Below is a small trained network, with its code and all its weights. Each question gives an input and a target symbol and asks what happens when units are switched off, that is, made to give their printed mean instead of their output.

import numpy as np


def w(rows, s, z=0):
    codes = np.array(rows[::2]) - 128.0
    scale = np.full(codes.shape[1], s)
    scale[-1] = z or s
    return codes * scale


def f(y):
    return y / 2 * (1 + np.tanh(0.7978845608 * (y + 0.044715 * y**3)))


def softmax(a):
    e = np.exp(a - a.max(-1, keepdims=True))
    return e / e.sum(-1, keepdims=True)


def log_softmax(a):
    a = a - a.max(-1, keepdims=True)
    return a - np.log(np.exp(a).sum(-1, keepdims=True))


def net(x, mask):
    ids = ['γδζημω'.index(c) for c in x.split()]
    T = len(ids)
    res = E[ids] + P[:T]
    r = res
    for j in range(3):
        rows = slice(4 * j, 4 * j + 4)
        q, k, v = (r @ M[0][rows].T for M in (Q, K, V))
        z = softmax(np.where(np.tri(T) > 0, q @ k.T / 4**0.5, -1e9)) @ v
        o = O[0][rows]
        res = res + np.where(mask[j], z, o[:, -1]) @ o[:, :-1]
    y = f(res @ A[0][:, :-1].T + A[0][:, -1])
    res = res + np.where(mask[3:19], y, B[0][:, -1]) @ B[0][:, :-1]
    return log_softmax(res[-1] @ U[:, :-1].T + U[:, -1])


Q, K, V, O, A, B = {}, {}, {}, {}, {}, {}
E = w([
[47,174,115,132,95,184,151,139,96,129,227,164],'γ',
[63,156,175,55,175,172,164,186,182,116,75,132],'δ',
[178,78,78,101,250,161,143,147,125,125,204,81],'ζ',
[88,206,140,157,118,108,195,190,60,155,126,92],'η',
[184,125,184,138,161,89,174,93,59,184,141,176],'μ',
[163,159,161,95,82,40,160,67,160,114,125,53],'ω',
],0.018)
P = w([
[119,146,152,159,151,106,211,208,254,131,142,159],'0',
[120,180,189,180,207,111,68,149,124,10,129,121],'1',
[128,146,193,151,169,129,78,140,112,80,133,97],'2',
[120,73,181,189,138,78,17,190,90,84,170,121],'3',
[130,106,164,146,134,102,88,165,110,151,143,106],'4',
[113,113,179,143,117,148,98,95,101,137,112,71],'5',
[152,138,174,131,114,178,143,115,122,104,103,91],'6',
[206,76,135,108,117,146,98,150,87,121,152,118],'7',
[194,135,107,90,112,166,125,138,107,115,179,186],'8',
[152,149,130,78,123,139,159,105,101,144,147,131],'9',
[144,194,138,104,94,87,213,116,118,96,107,161],'10',
],0.012)
Q[0] = w([
[159,203,161,96,170,125,188,144,122,92,184,153],'h0',
[160,135,117,155,121,77,75,159,129,71,116,174],'h0',
[79,139,168,128,182,127,106,79,80,122,129,99],'h0',
[117,156,58,124,125,103,162,39,159,121,88,129],'h0',
[162,91,87,123,144,100,118,87,163,134,88,130],'h1',
[151,137,115,155,168,97,146,60,100,101,177,104],'h1',
[148,129,144,149,122,122,124,123,88,116,144,108],'h1',
[118,167,163,107,137,141,163,128,105,105,184,92],'h1',
[129,124,253,118,207,141,153,104,114,111,153,106],'h2',
[112,199,156,140,144,174,148,122,74,96,163,113],'h2',
[166,149,215,46,177,140,125,170,103,126,196,128],'h2',
[207,159,123,61,111,141,164,101,180,130,135,155],'h2',
],0.028)
K[0] = w([
[203,166,81,40,79,146,216,95,111,152,126,121],'h0',
[142,191,142,148,166,114,156,36,117,35,132,119],'h0',
[122,70,121,93,64,43,63,114,118,181,134,100],'h0',
[118,168,78,131,157,77,156,175,212,165,160,202],'h0',
[110,157,141,157,194,148,123,156,74,114,125,174],'h1',
[117,117,142,194,165,125,212,130,193,157,189,171],'h1',
[159,134,142,158,120,114,154,140,153,147,167,86],'h1',
[133,150,151,112,94,103,187,88,212,156,155,112],'h1',
[171,163,158,176,131,19,87,151,236,41,189,120],'h2',
[127,117,114,121,134,81,182,170,194,180,197,154],'h2',
[94,102,157,232,96,37,161,97,254,105,141,100],'h2',
[124,85,133,100,84,165,87,70,125,189,83,28],'h2',
],0.021)
V[0] = w([
[62,111,178,21,86,147,114,108,139,88,178,159],'h0',
[128,68,154,120,146,185,125,114,117,184,106,176],'h0',
[173,88,91,101,126,164,174,141,144,130,170,54],'h0',
[162,108,166,109,117,73,90,73,177,117,126,176],'h0',
[102,114,137,155,111,172,174,109,121,157,145,160],'h1',
[110,180,121,93,83,145,101,192,100,128,104,107],'h1',
[154,169,148,145,117,94,132,152,89,171,55,151],'h1',
[132,98,96,125,170,147,135,143,170,148,76,125],'h1',
[167,96,130,23,63,133,145,94,173,155,102,179],'h2',
[192,110,89,123,177,141,108,80,178,132,247,151],'h2',
[166,111,177,86,207,120,73,165,129,113,78,83],'h2',
[142,163,66,123,76,104,119,121,193,90,172,98],'h2',
],0.016)
O[0] = w([
[162,127,129,98,246,114,112,121,144,143,109,75,2],'h0',
[121,154,112,116,151,62,163,161,121,115,183,169,156],'h0',
[93,148,138,114,115,135,157,54,159,139,114,125,55],'h0',
[176,133,166,119,138,164,132,137,170,99,161,114,220],'h0',
[86,146,164,107,123,76,109,154,153,121,85,121,209],'h1',
[128,84,147,160,143,98,170,129,174,109,143,120,77],'h1',
[91,171,162,127,113,150,123,104,124,67,167,150,215],'h1',
[127,110,90,103,97,143,143,178,151,86,130,125,202],'h1',
[141,96,117,123,92,166,116,141,117,142,169,52,135],'h2',
[182,84,79,82,109,157,102,113,145,147,135,196,132],'h2',
[152,119,131,108,135,142,205,139,86,113,93,115,139],'h2',
[166,126,80,209,139,143,154,94,149,162,147,133,144],'h2',
],0.012,0.0064)
A[0] = w([
[97,56,67,87,109,55,101,98,138,114,128,95,73],'n0',
[142,131,167,167,111,92,89,174,61,171,128,193,125],'n1',
[136,13,155,67,124,143,135,150,156,98,106,119,85],'n2',
[132,109,99,166,119,135,31,105,173,89,144,150,117],'n3',
[104,118,74,93,114,60,110,94,161,73,138,70,79],'n4',
[96,117,123,139,52,48,115,124,106,107,132,86,111],'n5',
[135,63,143,114,128,88,158,109,120,71,75,75,96],'n6',
[144,164,155,106,90,119,79,100,203,39,120,140,94],'n7',
[149,101,93,122,37,65,79,129,148,110,124,145,3],'n8',
[153,152,145,97,139,101,132,229,162,83,104,182,120],'n9',
[58,44,151,98,97,99,92,124,132,46,69,110,98],'n10',
[188,137,91,81,101,157,114,193,95,160,100,111,40],'n11',
[76,174,180,179,149,139,92,191,121,125,109,90,131],'n12',
[79,77,136,126,170,147,148,138,1,91,164,126,102],'n13',
[163,163,94,137,105,141,169,51,149,125,130,101,113],'n14',
[116,78,149,83,195,123,121,43,88,146,166,96,128],'n15',
],0.0087,0.0028)
B[0] = w([
[146,182,171,159,120,180,124,127,118,78,131,134,139],'n0',
[104,101,94,84,125,166,178,186,167,82,123,43,222],'n1',
[119,171,110,82,86,113,73,101,67,154,119,80,173],'n2',
[147,138,127,105,125,127,215,134,149,115,65,110,155],'n3',
[157,97,174,151,106,195,117,136,97,162,118,122,136],'n4',
[165,116,106,118,225,198,42,108,164,144,114,128,180],'n5',
[124,158,71,152,99,178,135,94,170,144,255,222,165],'n6',
[132,95,100,193,159,121,81,173,75,218,89,120,193],'n7',
[153,156,149,157,217,96,121,93,134,154,83,114,172],'n8',
[88,120,115,151,122,155,98,95,108,130,76,101,251],'n9',
[156,169,188,156,168,63,194,183,89,109,165,148,181],'n10',
[51,155,193,190,124,113,148,73,126,112,130,106,168],'n11',
[184,68,112,97,77,128,127,65,133,140,205,165,207],'n12',
[149,129,90,97,140,83,169,132,186,151,66,155,199],'n13',
[98,99,198,58,121,70,45,151,100,81,153,133,173],'n14',
[92,156,74,207,77,66,76,197,182,135,145,211,145],'n15',
],0.0077,0.021)
U = w([
[53,60,64,124,167,115,117,35,47,114,97,115,129],'γ',
[106,236,178,82,181,111,49,228,59,107,115,143,119],'δ',
[138,188,106,150,209,76,93,164,166,172,110,131,2],'ζ',
[167,168,159,150,144,156,45,91,100,157,194,102,111],'η',
[1,67,149,178,212,61,103,63,90,34,161,145,39],'μ',
[160,178,111,103,153,123,207,175,113,101,199,121,241],'ω',
],0.0037,0.0018)

Each question gives the input, a string of symbols that net reads in full, and the target symbol t.
The units are the heads (4 rows each of Q, K, V and O) and the neurons (one row each of A and B). Each row of codes is followed by its name. A weight is (code - 128) times the scale printed after its matrix; where a second scale follows, it is the last column's (O, A, B and U).
mask holds one flag per unit, heads first, then neurons. A switched-off unit (its flag False) gives its mean, the last column of its rows in O or B, instead of its output. The means were averaged over made-up inputs and are rounded, as every weight is.
A unit's drop is (log p(t) with every unit on - log p(t) with that unit switched off) / (log p(t) with every unit on - log p(t) with every unit switched off).
The circuit of an input: a set's keep is (log p(t) with only the set's units on - log p(t) with every unit switched off) / (log p(t) with every unit on - log p(t) with every unit switched off). Starting from the 12 units with the biggest drops (on a tie, the unit counted first), units are removed one at a time, each time the one whose removal leaves the highest keep (on an exact tie, the one counted first), for as long as the keep stays at least 0.8.
circuit, biggest first: the units of the circuit, biggest drop first
top k neurons: the k neurons with the biggest drops, biggest first
heads that matter: for each layer, one digit per head in row order, 1 if its drop is at least 0.15 and else 0, layers parted by /
input η ω η μ γ δ μ ω γ ω γ, target η: circuit, biggest first => h0
input μ ζ ω δ δ δ η δ, target γ: heads that matter => 110
input ω η μ μ ζ, target ω: heads that matter => 100
input μ μ δ η μ γ μ μ γ, target δ: circuit, biggest first => h2; h1
input γ δ ω δ δ γ ζ, target μ: heads that matter => 101
input ζ μ μ, target γ: circuit, biggest first => h2; h1; n11
input γ δ δ η ζ μ ω μ δ ζ δ, target μ: heads that matter => 110
input δ μ μ ω δ ω, target ω: heads that matter => 111
input δ δ ζ γ δ, target ω: heads that matter => 001
input ω δ μ ω μ ω γ ζ, target η: heads that matter => 101
input γ δ ω γ μ μ ω η ζ, target ζ: top 2 neurons => n15; n12
input η μ μ δ μ δ ζ μ η, target μ: heads that matter => 011
input ω μ δ μ δ η, target ω: heads that matter => 100
input μ ω μ η μ δ δ, target ω: circuit, biggest first => h0; h2
input η ω δ μ μ μ η ω, target μ: circuit, biggest first => h1; h0; n10
input ω μ δ ζ δ μ μ ζ δ η, target γ: heads that matter => 100
input δ μ μ μ ζ, target ω: heads that matter => 001
input η γ μ μ μ ω μ δ, target η: heads that matter => 100
input γ η μ μ ω δ μ μ μ μ ω, target ζ: circuit, biggest first => h1
input γ η δ μ ω μ η, target η: heads that matter => 110
input γ η μ ω δ δ ζ γ, target μ: circuit, biggest first => h0; h1; n14; n15
input μ η δ δ ω μ η η μ, target ω: circuit, biggest first => h2; h0
input μ ω μ δ μ η γ δ γ ω, target δ: top 3 neurons => n12; n14; n6
input γ μ η δ μ ζ δ μ μ, target ζ: circuit, biggest first => h2; h1
input η δ δ γ η ω μ η δ γ, target γ: circuit, biggest first => h0
input η μ μ μ δ ζ γ μ ζ, target μ: circuit, biggest first => h2; h1
